Below are the code and all the weights of a small trained network. Each question names an input and a class and asks about switching units off, where a switched-off unit gives its printed mean instead of its output.

import numpy as np


def w(rows, s, z=0):
    codes = np.array(rows[::2]) - 128.0
    scale = np.full(codes.shape[1], s)
    scale[-1] = z or s
    return codes * scale


def norm(h):
    return h / np.sqrt((h * h).mean(-1, keepdims=True) + 1e-5)


def f(y):
    return np.maximum(y, 0)


def log_softmax(a):
    a = a - a.max(-1, keepdims=True)
    return a - np.log(np.exp(a).sum(-1, keepdims=True))


def net(x, mask):
    res = np.array(x, float).reshape(1, 7) / 4 @ E
    u = 0
    for l in range(4):
        y = f(norm(res) @ A[l][:, :-1].T + A[l][:, -1])
        res = res + np.where(mask[u : u + 8], y, B[l][:, -1]) @ B[l][:, :-1]
        u += 8
    return log_softmax(norm(res)[-1] @ U[:, :-1].T + U[:, -1])


A, B = {}, {}
E = w([
[94,90,150,132,126,158,129],'x0',
[143,91,121,126,130,185,107],'x1',
[222,187,97,86,116,107,101],'x2',
[132,120,73,173,149,184,117],'x3',
[109,75,245,251,182,130,153],'x4',
[178,190,139,155,154,73,132],'x5',
[139,134,190,163,166,170,106],'x6',
],0.0028)
A[0] = w([
[39,49,131,90,92,90,217,80],'L0N1',
[181,151,147,185,166,32,113,74],'L0N2',
[89,4,66,101,106,201,128,3],'L0N3',
[98,104,203,74,113,121,182,84],'L0N4',
[80,93,239,20,70,81,188,11],'L0N5',
[86,163,58,97,143,116,134,73],'L0N6',
[42,26,198,210,139,204,151,110],'L0N7',
[167,135,88,3,56,117,108,118],'L0N8',
],0.0022,0.0019)
B[0] = w([
[169,143,170,106,154,199,40,186],'L0N1',
[147,105,183,120,61,98,200,175],'L0N2',
[209,57,159,124,62,122,193,167],'L0N3',
[100,121,144,109,120,113,79,159],'L0N4',
[77,133,219,55,108,100,25,166],'L0N5',
[118,112,94,121,108,101,135,159],'L0N6',
[27,87,119,182,168,175,127,254],'L0N7',
[50,121,116,251,212,164,131,227],'L0N8',
],0.0028,0.0023)
A[1] = w([
[181,160,109,144,142,192,135,29],'L1N1',
[57,119,151,235,199,164,157,23],'L1N2',
[202,173,113,133,124,193,92,27],'L1N3',
[166,110,135,148,136,89,151,87],'L1N4',
[130,131,133,119,133,133,140,104],'L1N5',
[168,158,122,127,128,179,90,52],'L1N6',
[105,159,52,92,129,118,168,53],'L1N7',
[79,177,6,55,104,102,162,4],'L1N8',
],0.0027,0.0022)
B[1] = w([
[116,149,157,46,181,166,106,145],'L1N1',
[71,129,169,205,169,158,129,252],'L1N2',
[143,143,157,55,193,198,105,159],'L1N3',
[142,140,135,125,85,120,149,152],'L1N4',
[132,126,116,129,123,128,128,128],'L1N5',
[126,144,140,81,200,152,121,145],'L1N6',
[105,137,65,147,104,107,115,187],'L1N7',
[38,163,40,251,121,94,92,239],'L1N8',
],0.0027,0.0015)
A[2] = w([
[255,181,118,116,145,204,98,32],'L2N1',
[81,101,114,137,115,97,188,147],'L2N2',
[201,226,116,44,97,60,126,141],'L2N3',
[203,152,169,170,142,39,169,2],'L2N4',
[240,187,128,94,173,208,75,6],'L2N5',
[217,168,183,163,142,13,172,2],'L2N6',
[219,181,176,167,151,10,181,3],'L2N7',
[209,151,110,131,154,176,126,28],'L2N8',
],0.0027,0.0019)
B[2] = w([
[149,145,157,85,200,162,128,177],'L2N1',
[175,156,151,132,136,180,91,190],'L2N2',
[82,36,132,252,161,215,137,253],'L2N3',
[188,146,153,136,41,96,199,173],'L2N4',
[191,174,162,71,224,176,105,172],'L2N5',
[220,168,163,150,21,86,236,191],'L2N6',
[219,161,170,147,45,106,230,199],'L2N7',
[142,132,162,77,181,156,124,149],'L2N8',
],0.0033,0.002)
A[3] = w([
[98,134,194,56,106,67,94,25],'L3N1',
[185,149,161,139,112,76,170,18],'L3N2',
[177,150,126,111,180,157,91,55],'L3N3',
[143,164,1,51,97,100,109,8],'L3N4',
[98,138,188,67,114,87,90,19],'L3N5',
[189,152,163,137,120,59,159,24],'L3N6',
[105,79,86,80,100,174,112,193],'L3N7',
[83,112,105,147,96,101,179,175],'L3N8',
],0.0042,0.0016)
B[3] = w([
[108,142,162,28,118,45,99,167],'L3N1',
[161,147,135,116,82,123,179,198],'L3N2',
[147,172,134,67,174,122,118,177],'L3N3',
[40,197,79,254,163,73,76,248],'L3N4',
[96,142,147,58,125,60,113,162],'L3N5',
[191,145,140,122,36,124,179,200],'L3N6',
[209,121,102,95,99,62,170,250],'L3N7',
[183,156,155,121,159,153,90,232],'L3N8',
],0.004,0.0021)
U = w([
[71,119,185,30,98,63,95,52],'0',
[45,71,201,230,183,178,133,194],'1',
[217,182,182,159,65,91,207,171],'2',
[198,184,124,69,214,187,90,42],'3',
[138,41,74,76,74,179,138,35],'4',
[86,190,1,157,114,82,89,253],'5',
],0.01,0.0014)

Each question gives the input, the list of numbers given to net, and the class t.
The units are the neurons (one row each of A and B). Each row of codes is followed by its name. A weight is (code - 128) times the scale printed after its matrix; where a second scale follows, it is the last column's (A, B and U).
mask holds one flag per neuron, layer by layer. A switched-off neuron (its flag False) gives its mean, the last column of its row in B, instead of its output. The means were averaged over made-up inputs and are rounded, as every weight is.
A unit's drop is (log p(t) with every unit on - log p(t) with that unit switched off) / (log p(t) with every unit on - log p(t) with every unit switched off).
The circuit of an input: a set's keep is (log p(t) with only the set's units on - log p(t) with every unit switched off) / (log p(t) with every unit on - log p(t) with every unit switched off). Starting from the 12 units with the biggest drops (on a tie, the unit counted first), units are removed one at a time, each time the one whose removal leaves the highest keep (on an exact tie, the one counted first), for as long as the keep stays at least 0.8.
circuit, biggest first: the units of the circuit, biggest drop first
unit that matters most: the unit with the biggest drop
top k neurons: the k neurons with the biggest drops, biggest first
k most important neurons of layer l: the k neurons of layer l with the biggest drops, biggest first
drop of u: that unit's drop, to one decimal
input [3,4,-7,-6,-3,3,4], class 0: circuit, biggest first	[L0N5 L2N3 L3N1]
input [5,3,-4,-5,-6,-5,-6], class 5: circuit, biggest first	[L3N4 L1N8]
input [-2,3,6,-3,7,-2,4], class 2: unit that matters most	L0N8
input [2,-2,2,7,-1,-5,6], class 3: circuit, biggest first	[L0N8 L2N3]
input [1,-1,-8,-8,-1,-4,5], class 0: circuit, biggest first	[L0N5 L2N3 L3N1]
input [8,-4,-2,-6,-8,1,0], class 5: top 2 neurons	[L3N4 L1N8]
input [0,-7,-6,1,-1,-3,-6], class 0: top 3 neurons	[L0N1 L2N3 L0N5]
input [6,0,3,-6,3,-3,5], class 0: 2 most important neurons of layer 3	[L3N1 L3N5]
input [6,7,8,3,6,1,-4], class 3: 2 most important neurons of layer 3	[L3N3 L3N4]
input [-1,7,2,-5,-5,-3,2], class 5: 2 most important neurons of layer 0	[L0N1 L0N8]
input [6,8,-5,-4,-1,1,-4], class 4: 2 most important neurons of layer 3	[L3N7 L3N4]
input [1,2,-4,0,-5,2,8], class 3: drop of L0N8	0.3
input [2,5,-1,-7,6,8,4], class 2: drop of L0N7	-0.1
input [-4,-8,8,1,-2,-5,5], class 3: top neuron	[L2N3]
input [-3,-1,-7,-4,0,-7,-5], class 0: drop of L0N8	0.1
input [8,0,-8,-3,-4,3,-5], class 0: drop of L3N8	0.0
